Below is a small trained network, with its code and all its weights. Each question gives an input and a target symbol and asks what happens when units are switched off, that is, made to give their printed mean instead of their output.

import numpy as np


def w(rows, s, z=0):
    codes = np.array(rows[::2]) - 128.0
    scale = np.full(codes.shape[1], s)
    scale[-1] = z or s
    return codes * scale


def norm(h):
    return h / np.sqrt((h * h).mean(-1, keepdims=True) + 1e-5)


def f(y):
    return y / 2 * (1 + np.tanh(0.7978845608 * (y + 0.044715 * y**3)))


def softmax(a):
    e = np.exp(a - a.max(-1, keepdims=True))
    return e / e.sum(-1, keepdims=True)


def log_softmax(a):
    a = a - a.max(-1, keepdims=True)
    return a - np.log(np.exp(a).sum(-1, keepdims=True))


def net(x, mask):
    ids = ['αβγεθλτφ'.index(c) for c in x.split()]
    T = len(ids)
    res = E[ids] + P[:T]
    u = 0
    for l in range(2):
        r = norm(res)
        for j in range(2):
            rows = slice(3 * j, 3 * j + 3)
            q, k, v = (r @ M[l][rows].T for M in (Q, K, V))
            z = softmax(np.where(np.tri(T) > 0, q @ k.T / 3**0.5, -1e9)) @ v
            o = O[l][rows]
            res = res + np.where(mask[u + j], z, o[:, -1]) @ o[:, :-1]
        u += 2
        y = f(norm(res) @ A[l][:, :-1].T + A[l][:, -1])
        res = res + np.where(mask[u : u + 4], y, B[l][:, -1]) @ B[l][:, :-1]
        u += 4
    return log_softmax(norm(res)[-1] @ U[:, :-1].T + U[:, -1])


Q, K, V, O, A, B = {}, {}, {}, {}, {}, {}
E = w([
[126,120,157,134],'α',
[180,72,135,177],'β',
[158,123,130,145],'γ',
[81,62,140,161],'ε',
[201,22,166,255],'θ',
[93,116,161,188],'λ',
[84,136,167,129],'τ',
[146,134,116,102],'φ',
],0.011)
P = w([
[143,107,103,107],'0',
[115,171,78,154],'1',
[72,133,181,208],'2',
[202,190,155,80],'3',
[134,167,65,155],'4',
[76,132,170,189],'5',
[199,75,255,84],'6',
[140,169,60,167],'7',
[78,127,160,183],'8',
],0.0087)
Q[0] = w([
[65,106,165,222],'L0H1',
[82,144,72,254],'L0H1',
[181,147,169,163],'L0H1',
[4,168,152,118],'L0H2',
[94,184,133,82],'L0H2',
[89,103,95,173],'L0H2',
],0.0074)
K[0] = w([
[66,114,223,213],'L0H1',
[53,163,128,231],'L0H1',
[191,111,118,188],'L0H1',
[2,113,152,145],'L0H2',
[62,122,146,44],'L0H2',
[101,128,166,177],'L0H2',
],0.008)
V[0] = w([
[162,61,49,159],'L0H1',
[2,142,94,199],'L0H1',
[201,177,127,96],'L0H1',
[135,175,77,172],'L0H2',
[113,136,79,89],'L0H2',
[26,58,72,98],'L0H2',
],0.0055)
O[0] = w([
[208,136,129,137,198],'L0H1',
[124,205,182,4,241],'L0H1',
[217,103,153,133,50],'L0H1',
[10,215,217,94,198],'L0H2',
[120,158,56,136,41],'L0H2',
[213,135,71,120,2],'L0H2',
],0.0034,0.0021)
A[0] = w([
[183,129,72,128,239],'L0N1',
[148,255,118,149,205],'L0N2',
[120,135,105,199,254],'L0N3',
[159,123,109,222,232],'L0N4',
],0.0091,0.00077)
B[0] = w([
[145,136,192,122,168],'L0N1',
[99,180,103,253,253],'L0N2',
[90,201,96,33,210],'L0N3',
[93,216,92,126,249],'L0N4',
],0.0063,0.004)
Q[1] = w([
[47,109,210,160],'L1H1',
[127,185,65,124],'L1H1',
[172,158,90,189],'L1H1',
[255,124,103,78],'L1H2',
[181,147,79,109],'L1H2',
[193,65,66,159],'L1H2',
],0.0098)
K[1] = w([
[107,45,99,77],'L1H1',
[90,197,119,167],'L1H1',
[33,181,190,168],'L1H1',
[80,156,254,125],'L1H2',
[68,173,234,194],'L1H2',
[136,124,212,126],'L1H2',
],0.0093)
V[1] = w([
[145,69,60,180],'L1H1',
[130,87,157,201],'L1H1',
[191,69,91,40],'L1H1',
[81,130,132,254],'L1H2',
[133,25,35,151],'L1H2',
[62,171,102,219],'L1H2',
],0.0073)
O[1] = w([
[186,39,95,123,114],'L1H1',
[110,57,149,182,155],'L1H1',
[184,234,61,165,4],'L1H1',
[169,114,83,255,156],'L1H2',
[149,87,16,91,112],'L1H2',
[206,156,133,160,175],'L1H2',
],0.0061,0.0041)
A[1] = w([
[153,119,40,163,93],'L1N1',
[169,117,127,66,4],'L1N2',
[108,69,110,133,27],'L1N3',
[215,97,142,1,94],'L1N4',
],0.0071,0.0041)
B[1] = w([
[112,165,198,176,103],'L1N1',
[21,161,140,141,12],'L1N2',
[5,191,115,159,16],'L1N3',
[33,112,181,159,112],'L1N4',
],0.014,0.0011)
U = w([
[99,106,222,125,143],'α',
[186,254,109,92,128],'β',
[121,198,23,185,105],'γ',
[134,97,29,86,248],'ε',
[209,72,97,158,188],'θ',
[38,106,76,161,81],'λ',
[97,161,110,80,178],'τ',
[155,139,142,190,1],'φ',
],0.01,0.0029)

Each question gives the input, a string of symbols that net reads in full, and the target symbol t.
The units are the heads (3 rows each of Q, K, V and O) and the neurons (one row each of A and B). Each row of codes is followed by its name. A weight is (code - 128) times the scale printed after its matrix; where a second scale follows, it is the last column's (O, A, B and U).
mask holds one flag per unit, layer by layer, with each layer's heads first. A switched-off unit (its flag False) gives its mean, the last column of its rows in O or B, instead of its output. The means were averaged over made-up inputs and are rounded, as every weight is.
A unit's drop is (log p(t) with every unit on - log p(t) with that unit switched off) / (log p(t) with every unit on - log p(t) with every unit switched off).
most important unit: the unit with the biggest drop
k most important neurons: the k neurons with the biggest drops, biggest first
k most important neurons of layer l: the k neurons of layer l with the biggest drops, biggest first
drop of u: that unit's drop, to one decimal
input α β τ, target ε: 2 most important neurons : (L0N2, L0N4)
input φ ε λ τ γ ε, target τ: most important unit : L1H2
input β ε θ ε γ θ β φ τ, target λ: 2 most important neurons of layer 0 : (L0N2, L0N3)
input τ γ θ, target β: 3 most important neurons : (L0N2, L0N4, L0N3)
input ε β γ θ β γ γ λ τ, target γ: 3 most important neurons : (L0N3, L1N1, L0N2)
input β λ γ, target λ: 2 most important neurons : (L0N2, L0N1)
input α γ γ γ γ β γ γ β, target ε: 2 most important neurons : (L0N2, L0N1)
input τ β β γ α γ φ γ φ, target β: 2 most important neurons of layer 0 : (L0N2, L0N4)
input ε γ γ β λ γ α θ φ, target γ: 2 most important neurons : (L0N3, L0N4)
input α α β, target ε: 4 most important neurons : (L0N1, L0N4, L0N2, L0N3)
input ε φ α α γ λ, target γ: 3 most important neurons : (L0N2, L1N1, L0N3)
input ε γ β λ ε β γ γ β, target γ: 2 most important neurons : (L1N1, L0N2)
input β γ γ β α γ γ β β, target λ: 2 most important neurons of layer 0 : (L0N2, L0N1)
input γ β φ φ, target θ: most important unit : L0H1
input β β β γ α β, target λ: 2 most important neurons : (L1N3, L0N4)
input ε γ β β θ φ, target γ: 3 most important neurons : (L0N3, L0N4, L0N2)
input τ β β θ θ γ, target β: 2 most important neurons : (L0N2, L0N1)
input ε γ β γ α θ γ γ γ, target γ: 2 most important neurons of layer 0 : (L0N3, L0N2)
input φ β τ γ τ β φ γ γ, target τ: 2 most important neurons of layer 0 : (L0N2, L0N1)
input τ β γ β α γ, target β: most important unit : L0N2
input φ γ α, target τ: 2 most important neurons : (L0N2, L0N1)
input α γ λ β γ γ, target ε: 3 most important neurons of layer 0 : (L0N2, L0N1, L0N4)
input φ β θ β γ α γ α β, target τ: 3 most important neurons of layer 0 : (L0N2, L0N1, L0N4)
input α α α, target ε: 2 most important neurons of layer 0 : (L0N1, L0N2)
input γ β γ β β, target β: 3 most important neurons of layer 0 : (L0N4, L0N3, L0N2)
input β λ γ β λ φ, target λ: drop of L0N2 : 0.5
